Each row has a class, written after it.
[-16  20  20  42  13  17  -6  39   2  26   2 -35 -40 107  20  30 -60  53
   0  13 -70 -34  36  36  24  19   7 -30  43  26  17   1   3  20  -3  32
  16  11  19]
z436
[-11   3   3  22  13  25 -21  40   2  16   5 -30 -40  84  10  34 -69  43
   8  12 -68 -30  38  34  14  22  -3 -28  49  26  17   6  18  10  -5  22
  29  11  18]
z436
[ 11 -75 -21  19  27  13 -15   1  -9   3  22  -9  39   1  21  33   8 -27
 -22 -30 -44 -19   1 -16 -37  97 -26  -3  31  15  -4   8 -10  10   1  17
  18  -3   9]
z717
[ 15 -65 -31  15  22  21 -17  15  -2  10  14  10  30   5  17  43  16 -22
 -39 -22 -41  -7   4 -13 -60  99 -19  -9  36  16 -13  11  -6  22   5  13
  21   3  18]
z107
[ -5   2  -6  31   7  20 -18  46 -13  24   3 -33 -40  65   9  37 -59  29
  -2   5 -65 -26  42  31  14  19  -7 -26  48  17  18   2  23   1   5  11
  40  13  17]
z940
[ -7  -7 -10  21  10  26 -11  43 -10  21   6 -33 -46  65   9  36 -62  30
  -2   2 -68 -30  37  32  21  19  -9 -29  52  24  16  -1  20  13   8  16
  33  15  17]
z940
[ 12 -57 -26  26  36  18 -10   3  -3   8  19 -14  20   2  26  45   4 -21
 -17 -29 -55 -19   1  -2 -33 106 -12  -3  34  19 -13   5 -12  14   3  11
  27   0  11]
z717
[  9 -64 -30  28  24  12 -26   5   8   3  18  -6  22   8  21  40  14 -16
 -30 -14 -58 -14   8   2 -60 107  -5  -7  35  18   1  10   1  -1   2  11
  23   7  15]
z191
[-12   9  15  32  17  14   2  33  -5  31   4 -44 -42  94  18  25 -66  37
  -2  -6 -71 -31  34  34  24  23   0 -36  44  31  21  -5  10  17   6  12
  17  13  10]
z717
[-18   6   4  36   9  15  -4  43  -9  31   2 -42 -41  97  10  23 -55  44
  -4   4 -77 -29  43  28  32  20  -3 -31  43  26  30  -2   5  14  10  15
  23  16  17]
z940
[ -1   8   7  36   9  20 -13  41  -2  32   8 -34 -43  83  11  23 -62  36
   3  -2 -67 -24  33  33  22  15  -5 -33  53  16   8   3   7  16  -2  27
  13  19  13]
z276
[-10   7   8  39   3  18   0  35  -9  30   3 -35 -41  95   9  16 -68  48
  -6  -1 -72 -25  39  37  -3  19   3 -37  51  25  20  -3  14  21  11   8
  19  13  12]
z107
[ 18 -68 -29  18  16  22 -19  10  11   7  22   1  27   2  13  36  12 -10
 -21 -21 -49 -14   5 -11 -33  98 -19  -6  36   8 -11  14 -19  15  -3  21
  25  13  19]
z276
[  1  10  -9  21   9  19  -6  48 -15  14  11 -20 -43  69   3  25 -71  35
   6  11 -67 -22  42  39   1  19  -9 -32  59  23  14   7  31   8   7  -2
  33  13   8]
z107
[ -5  14  13  40   3  15  -7  41   4  34   2 -38 -43  98  12  16 -54  52
   4   5 -68 -30  41  34  19  19   2 -33  48  23  19   4   4  13   3  21
  13  21  18]
z276
[ -7   4   0  24  21  16  -6  39  -5  25   6 -42 -50  82  13  27 -74  32
   5   0 -67 -30  31  32  13  24  -7 -33  58  29  20   5  18  15   3   9
  27  12  16]
z717
[-10  15  15  36  18  13   4  31  -7  31   2 -46 -46  92  18  24 -62  38
   2   0 -77 -30  31  32  25  21   1 -33  46  30  26  -5   6  12   7  14
  15  13   3]
z717
[ -7  13  13  36   6  22 -10  39   3  28   4 -37 -41 101  10  10 -56  54
   8   3 -68 -32  38  36  20  17   0 -32  47  23  18   4   4  18   5  16
  14  24  18]
z276
[ -5   8  -4  25  15  28 -19  43  -1  16   5 -26 -42  80  11  39 -61  35
   5  14 -63 -28  33  37   6  23  -4 -27  49  28   8   3  24   8  -7  20
  31  10  19]
z436
[-10  17  19  42  18   1  -2  29  -2  37  -1 -46 -46 101  21  25 -63  43
  -1  -3 -71 -25  35  37  20  25   1 -34  48  34  27   0   4  14   6  18
  19  14  11]
z717
[ 10 -61 -28  31  21  15 -19   2  -1  10  34   1  23 -12  17  30  12  -6
 -21 -26 -59 -18  12  -3 -36 106 -18  -1  35   8 -13   2 -14   4   3  13
  15  -5  17]
z152
[ -6   6   1  29   9  18 -14  44   4  30   8 -37 -38  95  12  16 -57  45
   4   2 -73 -24  38  33  25  19  -3 -32  47  21  16   6   7   9   1  23
   9  19  12]
z276
[ 20 -69 -39  18  17  19 -19  13   3   0  32   2  35  -3  18  39  13 -20
 -17 -17 -48 -13   6  -6 -27  99 -18  -4  35   6 -13  11 -17   5  -3  22
  22  12  12]
z276
[  0 -65 -23  19  30  33 -23   8   5  -3  22   2  23  22  20  46  13  -7
 -23 -15 -48 -21   0 -10 -37 106 -11  -3  30  16 -15   5 -13  18  -5  25
  22   4  23]
z436
[-10   7  10  52   9  15 -10  35  -9  34   7 -41 -45  78  12  17 -60  49
  -3  -6 -73 -24  37  35  11  18   0 -34  46  17  16  -9   7  19  11  19
   6   1  18]
z152
[-10  19  15  39  22   8   5  31 -11  30   7 -41 -44 102  20  17 -65  31
   6  -4 -73 -33  34  35  28  21  -3 -30  48  29  27  -5   5  15   8  21
   9  11  -1]
z717
[  9 -70 -29  19  14  28 -19   1   6  -1  23  -3  25   5  13  34  -5   5
 -13 -25 -46 -20  11   4 -38 100 -10  -8  32  17 -27   8 -10  26  -6   4
  36  21  33]
z276
[ -1   6  -8  24  10  19  -8  39  -9  23   0 -26 -45  84   6  22 -67  45
   3   9 -65 -26  42  41 -11  24  -4 -33  60  29  17   6  25  13   8  -2
  30  15  18]
z107
[-13  17  22  54   5   8  -8  31  -8  36  10 -35 -49  88  10  13 -58  56
   2  -2 -69 -32  42  33  12  21   1 -33  48  19  26  -4   6  22  13  22
   7   5  20]
z152
[ 20 -64 -32  25  21   7 -20  -2  15   9  12  -1  30  13  23  40  14 -15
 -37 -17 -62 -17   1   3 -54 100 -15  -8  35  17   2   5 -12   8  -4  14
  22  11  19]
z191
[ -7  22  11  43   5  17  -7  37  -1  32   6 -38 -42 103  10  10 -53  50
   7   0 -71 -36  38  31  26  20   1 -31  44  17  22   5   2  19   3  25
  11  20  12]
z276
[-16  12   8  42   2  12 -15  31   3  31   3 -44 -40  92  22  17 -68  49
 -17  -1 -58 -29  53  30  13  21   2 -30  47  29  19   4  -6  19   3  28
  16   3  17]
z988
[-10   2   4  29  13  14 -13  40  -2  28  10 -38 -36  91  16  15 -61  45
   0  -6 -70 -22  38  29  33  18  -3 -35  51  12  17   8   3  13   2  29
   8  19   8]
z276
[  0 -52 -26  33  12  22 -24   2   3  -3  22  -8  22   0  20  38 -10  -2
 -25 -11 -38 -21  30   0 -47 102  -3   1  29  25 -23  11 -21  22  -2   9
  36   1  28]
z988
[ 17 -57 -35  29  14  17  -8   3   1  10  19  -2  21 -18  13  33  -4  -7
 -21 -24 -53 -22   6  -1 -42  93 -19  -4  32  12 -16  -1 -21  34   4  10
  24   0  25]
z152
[  6 -54 -34  32  20  20 -15  -1   1   7  25  -2  19  -1  15  31   1   0
 -15 -21 -60 -24  16   7 -33 104  -9   1  30  14 -14  -2 -23  25   6  11
  16   1  18]
z152
[  8 -62 -24  36  24  14 -25  -2  -1  15  21  -3  10  -2  19  40   9  -3
 -23 -28 -52 -10   8  -7 -57 105  -7  -6  33  10 -10  -1  -8  16  10  25
  15  -4  21]
z152
[-12  11  -4  21  11  26 -12  43  -2  18   7 -27 -49  81  10  34 -64  35
   2  15 -65 -32  34  33  12  23  -5 -26  49  32   6   1  23  11  -7  27
  20   8  14]
z436
[ -1   7  -9  30   3  24 -10  45  -9  26   9 -27 -40  71   3  29 -61  31
  -7   5 -69 -20  34  33  -4  24  -8 -33  54  23  12   4  26   9   3   0
  30  11  13]
z107
[-17   5   8  37   5  22  -5  39  -7  36  -2 -45 -44  90  15  23 -57  45
 -13  -5 -74 -34  40  31  26  15  -2 -31  41  25  22  -7  11  14  10  21
  19  10  15]
z940
[ -2   8  -8  16   9  24  -7  49  -6  19   6 -20 -46  72  -3  29 -71  40
   0   7 -69 -21  42  34   0  26  -9 -34  57  26  11   5  28  17   5  -9
  39  15  18]
z107
[  0 -54 -41  13  21  26  -4  14   7   9   7  -4  12  -2  14  51  -7 -13
 -37 -23 -54 -24  13  -8 -20  98  -9   0  24  20 -18   2 -24  46   3  14
  39  12  19]
z940
[  4 -68 -31  29  21  16 -18   2   0   9  42   0  18  -5  11  33  17  -9
 -22 -26 -62 -10  13  -8 -36 114 -15  -5  32  15  -7  -1  -9   2   4  14
  13  -4  15]
z152
[-13  19  23  49   8   9  -3  29 -11  31  14 -35 -46  82  11  10 -59  54
   7  -5 -72 -32  42  35  22  18   2 -34  45  17  27  -2   4  24  12  21
   7  10  12]
z152
[ -4  11   6  28  19  18   0  40  -8  17   4 -38 -47  78  11  27 -74  35
   9   2 -63 -32  33  39  11  22  -6 -31  53  32  11   2  20  19   6   0
  34  14  17]
z717
[ 12 -69 -39  24  15  22 -17   3   3   0  37  -4  34   1  25  34   7 -19
 -37 -21 -43 -20  14  -8 -26  99 -24  -3  40  14 -11  10 -31   9  -7  23
  22  -3  16]
z988
[ -4   8   2  39   4  15 -14  46  -5  23  17 -30 -48  50   2  26 -71  38
   7   5 -65 -22  43  34   8  20  -4 -30  52  17  16   4  19  12   9  11
  26   4  17]
z152
[ 12 -63 -29  19  11  29  -1  11   0   5   9  -3  16 -17  11  59  -9 -21
 -29 -18 -48 -23  11  -2 -29  82 -13  -6  26  19 -16  -2 -12  38   3  19
  39   8  19]
z940
[ -5   2  12  37   6  14  -9  33   1  31   2 -38 -39 102   9  15 -58  56
   7   0 -69 -28  39  31  17  19   2 -37  49  17  23   2   4  17   3  23
  15  20  20]
z276
[-19   3   6  38   5  19  -9  31 -12  38  -5 -46 -45  93  14  21 -53  47
 -12  -6 -76 -34  38  26  21  18  -3 -30  42  24  22 -11  11  13   8  23
  15  11  15]
z940
[-10  18  13  34   8  13   1  44  -9  28   8 -28 -41  94  13  18 -62  49
  -7   7 -71 -25  44  41  11  19  -2 -34  53  29  13   5  16  14   8  10
  15  13  11]
z107
[ -2   0 -10  24   9  23  -3  40 -14  17  11 -28 -44  76   2  26 -69  35
   1   4 -68 -21  37  37  -3  21  -6 -37  56  27  14   4  31  17   5   2
  29  11  12]
z107
[  7 -66 -24  19  25  19  -4  -1   1   4  12 -13  25   4  15  40 -13 -16
 -15 -28 -53 -21   6  -2 -36  99 -12  -6  27  29 -11   0 -18  36   4   4
  32   7  16]
z717
[ -1   5   1  20   9  25 -11  48  -6  18  10 -28 -50  79  -2  18 -66  43
  18   8 -67 -27  36  31  19  17 -13 -35  59  22  11   9  21  17  -2   9
  26  23  22]
z276
[  5 -46 -38  19  19  28 -13   3  10   6  23   0  17   6  19  41 -10 -14
 -32 -23 -52 -20  20  -2 -38 107  -9  -1  27  28 -29   1 -26  31  -7   7
  35   6  26]
z988
[ 11 -58 -30  27   8  29  -7   5  -1   0  19   1  26  -2  12  45  -9  -5
 -27 -20 -47 -21  16  10 -43  96  -5  -7  30  18 -19   4 -10  36   4   1
  38   6  16]
z107
[ -8  12   7  37  16   6  -9  37   5  30  -1 -39 -49  96  18  23 -71  42
 -13   7 -88 -24  31  40  10  13   2 -38  58  15  27   0  11  10   1  21
  12  17  10]
z191
[ 17 -72 -34  19  23  15 -22   5  16  12   5  -5  24   8  26  49  13 -20
 -48 -20 -57 -14  -9  -6 -62  96 -15 -13  37  14  -6   4  -7  20  -2  26
  14   5  23]
z191
[  5 -63 -36  14  31  31 -18   3   5   0  27   4  25  16  24  44   7 -10
 -27 -18 -58 -25  -2  -7 -28 104 -17   1  36   8 -24   1 -13  10 -15  29
  18   1  17]
z436
[  3 -64 -34  25  31  31 -17   7   1  -4  30  -1  15  17  22  60  11 -12
 -20 -15 -59 -14   0  -3 -24 108  -5  -7  33  14 -17  -4 -11  11  -7  30
  25   0  14]
z436
[  2   4   5  38  11  10 -16  35  -6  28   9 -31 -46  66   9  24 -63  47
   8   1 -71 -16  38  42  -4  17  -6 -34  50  26  14  -2  24   8   8  11
  20   8  22]
z152
[ -3  -4  -7  15   5  27 -15  42  -1  14  13 -28 -44  74  -2  17 -69  40
  13   2 -64 -27  38  29  12  21 -10 -32  54  19  13   8  22  14   1  10
  29  22  17]
z276
[-11  13   2  27  13  21 -11  37   4  19   0 -32 -46  95  11  30 -64  50
   2  13 -66 -32  39  35  10  23   1 -29  46  31  18   2  19  13  -4  23
  28  11  18]
z436
[ -4   1 -14  22   3  22  -5  42 -12  25   3 -33 -51  58   9  37 -68  23
  -8  -4 -66 -29  38  35  18  13  -9 -30  49  27  13  -7  28  13   5  19
  35  13  11]
z940
[  6 -70 -36  15  26  23 -15   7  -2   3  31   5  25  18  21  39   9  -7
 -31 -25 -55  -8  12   4 -44 110 -10 -11  39  20 -12   6  -2   7   6   5
  23   8  14]
z107
[ 15 -67 -43  30  18  24 -20  -2  -3   1  34  -4  24  -1  29  44   7 -25
 -33 -18 -40 -15   9   1 -42 100 -18  -5  43  21 -18   5 -23  10  -5  25
  23   0  21]
z988
[ -4   7   0  32   3  22  -7  43 -11  23  11 -26 -42  67   3  28 -73  33
  -5   2 -64 -19  40  35  -7  21  -3 -34  56  20  11   5  27  14   4   1
  35  11  13]
z107
[ -7  10  10  38  15  -2  -6  27   6  32  -4 -38 -45 106  16  18 -69  50
  -8   5 -86 -30  38  41   3  20   6 -38  53  21  37   0  12  12   3  18
  16  19  16]
z191
[  2 -71 -25  19  33  16 -16  -4  -1  10  27 -11  27  12  25  33   3 -20
 -25 -38 -55 -20   4 -13 -32 112 -16  -2  35  14  -4   2 -13   3   2  15
  18   0   7]
z717
[ 18 -73 -44  21  23  12  -6  -7  10   4  21  -2  20  12  22  36   7 -16
 -35 -14 -64 -23  -6   7 -52 102 -18 -11  49  17  -4   3 -13  12  -7  12
  19  14  24]
z191
